Here is a tiny trained network, its code and every weight. The questions are about switching its units off for an input and a target symbol, where a switched-off unit gives its printed mean instead of its output.

import numpy as np


def w(rows, s, z=0):
    codes = np.array(rows[::2]) - 128.0
    scale = np.full(codes.shape[1], s)
    scale[-1] = z or s
    return codes * scale


def f(y):
    return np.maximum(y, 0)


def softmax(a):
    e = np.exp(a - a.max(-1, keepdims=True))
    return e / e.sum(-1, keepdims=True)


def log_softmax(a):
    a = a - a.max(-1, keepdims=True)
    return a - np.log(np.exp(a).sum(-1, keepdims=True))


def net(x, mask):
    ids = ['ΦΩαηθλμ'.index(c) for c in x.split()]
    T = len(ids)
    res = E[ids] + P[:T]
    u = 0
    for l in range(3):
        q, k, v = (res @ M[l].T for M in (Q, K, V))
        z = softmax(np.where(np.tri(T) > 0, q @ k.T / 3**0.5, -1e9)) @ v
        res = res + np.where(mask[u], z, O[l][:, -1]) @ O[l][:, :-1]
        u += 1
        y = f(res @ A[l][:, :-1].T + A[l][:, -1])
        res = res + np.where(mask[u : u + 4], y, B[l][:, -1]) @ B[l][:, :-1]
        u += 4
    return log_softmax(res[-1] @ U[:, :-1].T + U[:, -1])


Q, K, V, O, A, B = {}, {}, {}, {}, {}, {}
E = w([
[135,120,166,201],'Φ',
[195,160,52,227],'Ω',
[141,121,221,138],'α',
[152,161,120,180],'η',
[253,110,178,93],'θ',
[81,223,67,63],'λ',
[137,32,198,211],'μ',
],0.0066)
P = w([
[75,140,146,120],'0',
[177,233,211,200],'1',
[1,121,116,66],'2',
[226,193,93,172],'3',
[53,60,119,130],'4',
[222,166,68,147],'5',
],0.0081)
Q[0] = w([
[120,72,66,176],'0.h0',
[72,189,96,99],'0.h0',
[183,147,108,255],'0.h0',
],0.0075)
K[0] = w([
[38,115,188,2],'0.h0',
[120,251,166,40],'0.h0',
[95,71,163,166],'0.h0',
],0.0069)
V[0] = w([
[2,93,196,120],'0.h0',
[209,129,166,247],'0.h0',
[200,59,206,184],'0.h0',
],0.0065)
O[0] = w([
[36,112,254,193,137],'0.h0',
[185,223,136,166,166],'0.h0',
[119,227,98,209,11],'0.h0',
],0.0062,0.0011)
A[0] = w([
[95,233,171,99,106],'0.n0',
[191,109,57,31,96],'0.n1',
[51,3,61,49,1],'0.n2',
[153,110,66,62,28],'0.n3',
],0.0054,0.0044)
B[0] = w([
[122,161,146,226,248],'0.n0',
[69,66,46,108,218],'0.n1',
[255,132,214,236,212],'0.n2',
[58,60,151,37,132],'0.n3',
],0.0063,0.0014)
Q[1] = w([
[173,28,59,142],'1.h0',
[182,80,215,164],'1.h0',
[217,74,2,197],'1.h0',
],0.0055)
K[1] = w([
[148,75,102,84],'1.h0',
[214,114,124,243],'1.h0',
[154,76,1,152],'1.h0',
],0.0075)
V[1] = w([
[177,71,47,207],'1.h0',
[255,53,74,235],'1.h0',
[47,152,105,99],'1.h0',
],0.0083)
O[1] = w([
[76,185,195,2,2],'1.h0',
[84,212,221,50,61],'1.h0',
[159,35,56,130,85],'1.h0',
],0.0078,0.0017)
A[1] = w([
[46,25,61,111,253],'1.n0',
[162,105,71,113,173],'1.n1',
[115,180,137,4,137],'1.n2',
[150,203,254,137,103],'1.n3',
],0.0078,0.0045)
B[1] = w([
[132,2,92,62,254],'1.n0',
[171,150,55,145,190],'1.n1',
[168,90,35,224,162],'1.n2',
[170,29,85,108,227],'1.n3',
],0.0082,0.006)
Q[2] = w([
[173,132,144,238],'2.h0',
[190,2,146,159],'2.h0',
[59,232,34,209],'2.h0',
],0.0066)
K[2] = w([
[86,95,152,85],'2.h0',
[2,146,78,88],'2.h0',
[253,108,197,141],'2.h0',
],0.0083)
V[2] = w([
[245,117,203,199],'2.h0',
[135,189,46,78],'2.h0',
[2,213,153,173],'2.h0',
],0.0049)
O[2] = w([
[100,226,240,255,129],'2.h0',
[174,173,57,60,113],'2.h0',
[76,77,75,147,2],'2.h0',
],0.0058,0.0084)
A[2] = w([
[165,121,116,127,255],'2.n0',
[163,206,97,190,226],'2.n1',
[172,144,83,223,91],'2.n2',
[84,254,167,203,142],'2.n3',
],0.0083,0.0056)
B[2] = w([
[116,182,141,116,254],'2.n0',
[138,214,155,205,228],'2.n1',
[61,110,85,176,186],'2.n2',
[171,52,246,1,162],'2.n3',
],0.0081,0.0088)
U = w([
[130,224,65,222,45],'Φ',
[146,83,106,17,202],'Ω',
[94,130,148,146,31],'α',
[133,181,32,142,54],'η',
[51,98,222,64,183],'θ',
[222,204,254,68,195],'λ',
[89,88,133,224,1],'μ',
],0.0065,0.0057)

Each question gives the input, a string of symbols that net reads in full, and the target symbol t.
The units are the heads (3 rows each of Q, K, V and O) and the neurons (one row each of A and B). Each row of codes is followed by its name. A weight is (code - 128) times the scale printed after its matrix; where a second scale follows, it is the last column's (O, A, B and U).
mask holds one flag per unit, layer by layer, with each layer's heads first. A switched-off unit (its flag False) gives its mean, the last column of its rows in O or B, instead of its output. The means were averaged over made-up inputs and are rounded, as every weight is.
A unit's drop is (log p(t) with every unit on - log p(t) with that unit switched off) / (log p(t) with every unit on - log p(t) with every unit switched off).
The circuit of an input: a set's keep is (log p(t) with only the set's units on - log p(t) with every unit switched off) / (log p(t) with every unit on - log p(t) with every unit switched off). Starting from the 12 units with the biggest drops (on a tie, the unit counted first), units are removed one at a time, each time the one whose removal leaves the highest keep (on an exact tie, the one counted first), for as long as the keep stays at least 0.8.
units of the circuit, in order: the units of the circuit, biggest drop first
most important unit: the unit with the biggest drop
top k neurons: the k neurons with the biggest drops, biggest first
k most important neurons of layer l: the k neurons of layer l with the biggest drops, biggest first
input μ θ α, target λ: most important unit	0.h0
input λ λ λ α, target Φ: 3 most important neurons of layer 2	[2.n3; 2.n2; 2.n1]
input θ α θ λ, target λ: top 2 neurons	[2.n3; 1.n3]
input λ λ λ λ α, target Ω: units of the circuit, in order	[1.n0; 2.h0]
input μ Φ Ω, target θ: top 2 neurons	[2.n3; 1.n3]
input α θ θ α α λ, target λ: units of the circuit, in order	[2.n3; 1.n3; 2.h0; 1.n0]
input λ λ λ, target Ω: units of the circuit, in order	[1.n0; 1.h0]
input θ Φ η θ, target Φ: units of the circuit, in order	[1.n0; 0.h0; 2.n2]
input λ α α λ Ω η, target λ: 2 most important neurons of layer 1	[1.n0; 1.n3]
input θ λ λ θ, target Φ: units of the circuit, in order	[1.n0; 2.n3; 2.n2]
input θ θ θ η, target λ: top 2 neurons	[2.n3; 1.n0]
input Ω Ω λ λ, target Φ: 3 most important neurons of layer 2	[2.n1; 2.n3; 2.n2]
input Ω λ θ λ Ω, target Ω: top 3 neurons	[2.n1; 0.n2; 1.n0]
input λ α η, target Ω: top neuron	[1.n0]
input λ λ α λ λ λ, target Ω: top 2 neurons	[1.n0; 0.n1]
input Φ λ λ λ Ω, target Ω: top 2 neurons	[1.n0; 2.n1]
input λ α α Ω, target λ: top 2 neurons	[1.n0; 2.n3]
input λ Ω θ θ θ λ, target Φ: 2 most important neurons of layer 1	[1.n2; 1.n3]
input λ λ Φ, target Ω: 2 most important neurons of layer 2	[2.n1; 2.n2]
input θ λ η, target Ω: top 3 neurons	[1.n0; 2.n1; 0.n2]
